Here is a tiny trained network, its code and every weight. The questions are about switching its units off for an input and a class, where a switched-off unit gives its printed mean instead of its output.

import numpy as np


def w(rows, s, z=0):
    codes = np.array(rows[::2]) - 128.0
    scale = np.full(codes.shape[1], s)
    scale[-1] = z or s
    return codes * scale


def f(y):
    return y / 2 * (1 + np.tanh(0.7978845608 * (y + 0.044715 * y**3)))


def log_softmax(a):
    a = a - a.max(-1, keepdims=True)
    return a - np.log(np.exp(a).sum(-1, keepdims=True))


def net(x, mask):
    res = np.array(x, float).reshape(1, 6) / 4 @ E
    y = f(res @ A[0][:, :-1].T + A[0][:, -1])
    res = res + np.where(mask, y, B[0][:, -1]) @ B[0][:, :-1]
    return log_softmax(res[-1] @ U[:, :-1].T + U[:, -1])


A, B = {}, {}
E = w([
[176,148,107,127,88,25,55],'x0',
[100,138,139,23,61,70,212],'x1',
[108,233,182,98,211,80,120],'x2',
[128,128,128,127,128,127,128],'x3',
[79,64,254,148,111,86,94],'x4',
[221,78,162,105,172,95,201],'x5',
],0.0087)
A[0] = w([
[183,148,107,131,79,28,65,81],'N1',
[112,140,135,44,65,99,159,118],'N2',
[153,31,58,180,2,151,136,149],'N3',
[143,183,26,126,162,164,186,225],'N4',
[116,111,156,167,201,224,156,180],'N5',
[51,152,92,139,114,142,108,228],'N6',
[155,125,110,177,189,152,80,4],'N7',
[35,152,75,132,100,125,80,130],'N8',
[163,130,158,206,166,165,69,89],'N9',
[96,143,157,80,98,160,180,151],'N10',
[80,84,216,134,146,133,131,75],'N11',
[197,100,149,99,143,96,167,122],'N12',
[118,202,125,85,199,112,122,102],'N13',
[28,175,98,114,56,126,87,115],'N14',
[60,122,146,88,143,196,200,108],'N15',
[108,63,184,158,103,101,121,139],'N16',
[121,192,187,110,174,115,114,19],'N17',
[60,104,192,145,114,118,103,100],'N18',
[93,103,182,175,138,75,132,171],'N19',
[214,86,144,129,170,93,178,163],'N20',
[91,178,148,108,205,79,106,20],'N21',
[91,138,114,69,85,94,174,70],'N22',
],0.0091,0.0016)
B[0] = w([
[20,107,6,147,79,14,181,230],'N1',
[206,43,189,145,115,107,4,204],'N2',
[74,150,138,11,148,223,135,254],'N3',
[228,209,90,154,73,97,213,238],'N4',
[80,70,76,125,101,34,83,219],'N5',
[138,140,174,196,183,118,172,189],'N6',
[173,78,147,137,89,129,51,187],'N7',
[131,142,236,197,209,143,201,202],'N8',
[167,60,157,113,94,106,51,213],'N9',
[106,67,147,156,94,70,61,176],'N10',
[190,208,98,169,48,111,205,193],'N11',
[135,99,182,155,232,119,125,197],'N12',
[100,149,123,62,85,186,115,206],'N13',
[125,100,204,199,219,154,125,215],'N14',
[71,80,65,150,78,35,91,201],'N15',
[171,188,125,96,116,162,204,189],'N16',
[93,146,152,34,99,175,114,190],'N17',
[193,182,122,157,114,135,218,184],'N18',
[176,165,93,132,61,146,173,185],'N19',
[48,114,238,168,255,137,192,221],'N20',
[67,161,137,58,127,214,116,201],'N21',
[216,64,215,146,116,145,73,188],'N22',
],0.0071,0.0083)
U = w([
[115,121,167,177,251,126,164,88],'0',
[218,181,107,137,91,122,193,75],'1',
[184,86,147,126,122,110,31,80],'2',
[67,135,128,32,135,193,131,81],'3',
[49,105,81,146,119,46,131,252],'4',
],0.017,0.0037)

Each question gives the input, the list of numbers given to net, and the class t.
The units are the neurons (one row each of A and B). Each row of codes is followed by its name. A weight is (code - 128) times the scale printed after its matrix; where a second scale follows, it is the last column's (A, B and U).
mask holds one flag per neuron, in row order. A switched-off neuron (its flag False) gives its mean, the last column of its row in B, instead of its output. The means were averaged over made-up inputs and are rounded, as every weight is.
A unit's drop is (log p(t) with every unit on - log p(t) with that unit switched off) / (log p(t) with every unit on - log p(t) with every unit switched off).
The circuit of an input: a set's keep is (log p(t) with only the set's units on - log p(t) with every unit switched off) / (log p(t) with every unit on - log p(t) with every unit switched off). Starting from the 12 units with the biggest drops (on a tie, the unit counted first), units are removed one at a time, each time the one whose removal leaves the highest keep (on an exact tie, the one counted first), for as long as the keep stays at least 0.8.
units of the circuit, in order: the units of the circuit, biggest drop first
most important unit: the unit with the biggest drop
top k neurons: the k neurons with the biggest drops, biggest first
drop when u is switched off: that unit's drop, to one decimal
input [7,3,-2,-1,-7,-8], class 0: most important unit -> N14
input [7,-6,2,4,6,-1], class 4: top 4 neurons -> [N1 N4 N2 N22]
input [-4,8,-7,1,2,5], class 2: top 3 neurons -> [N2 N22 N10]
input [8,6,5,-7,-7,6], class 4: top 2 neurons -> [N1 N20]
input [1,0,4,-3,4,-5], class 0: top 2 neurons -> [N14 N4]
input [-3,7,-5,7,-6,-8], class 0: top 2 neurons -> [N14 N8]
input [8,2,-8,-1,7,-6], class 3: top 2 neurons -> [N3 N4]
input [-4,-5,-5,8,0,4], class 2: units of the circuit, in order -> [N1 N5]
input [-8,-5,7,3,0,-6], class 4: top 2 neurons -> [N5 N15]
input [6,2,3,-8,6,-1], class 1: units of the circuit, in order -> [N18 N19]
input [-6,-8,-1,-1,3,6], class 2: top 2 neurons -> [N9 N5]
input [-2,-2,-5,-1,3,1], class 3: top 2 neurons -> [N3 N4]
input [-3,1,-4,-3,5,-5], class 0: top 2 neurons -> [N4 N14]
input [0,-4,4,0,-7,4], class 1: units of the circuit, in order -> [N4]
input [-8,8,1,-6,2,-1], class 2: top 3 neurons -> [N2 N22 N1]
input [-5,-3,7,-1,-6,3], class 3: drop when N18 is switched off -> 0.1
input [2,-5,-7,7,6,1], class 3: drop when N3 is switched off -> 1.0
input [6,-3,-5,3,-6,8], class 0: drop when N20 is switched off -> 0.7
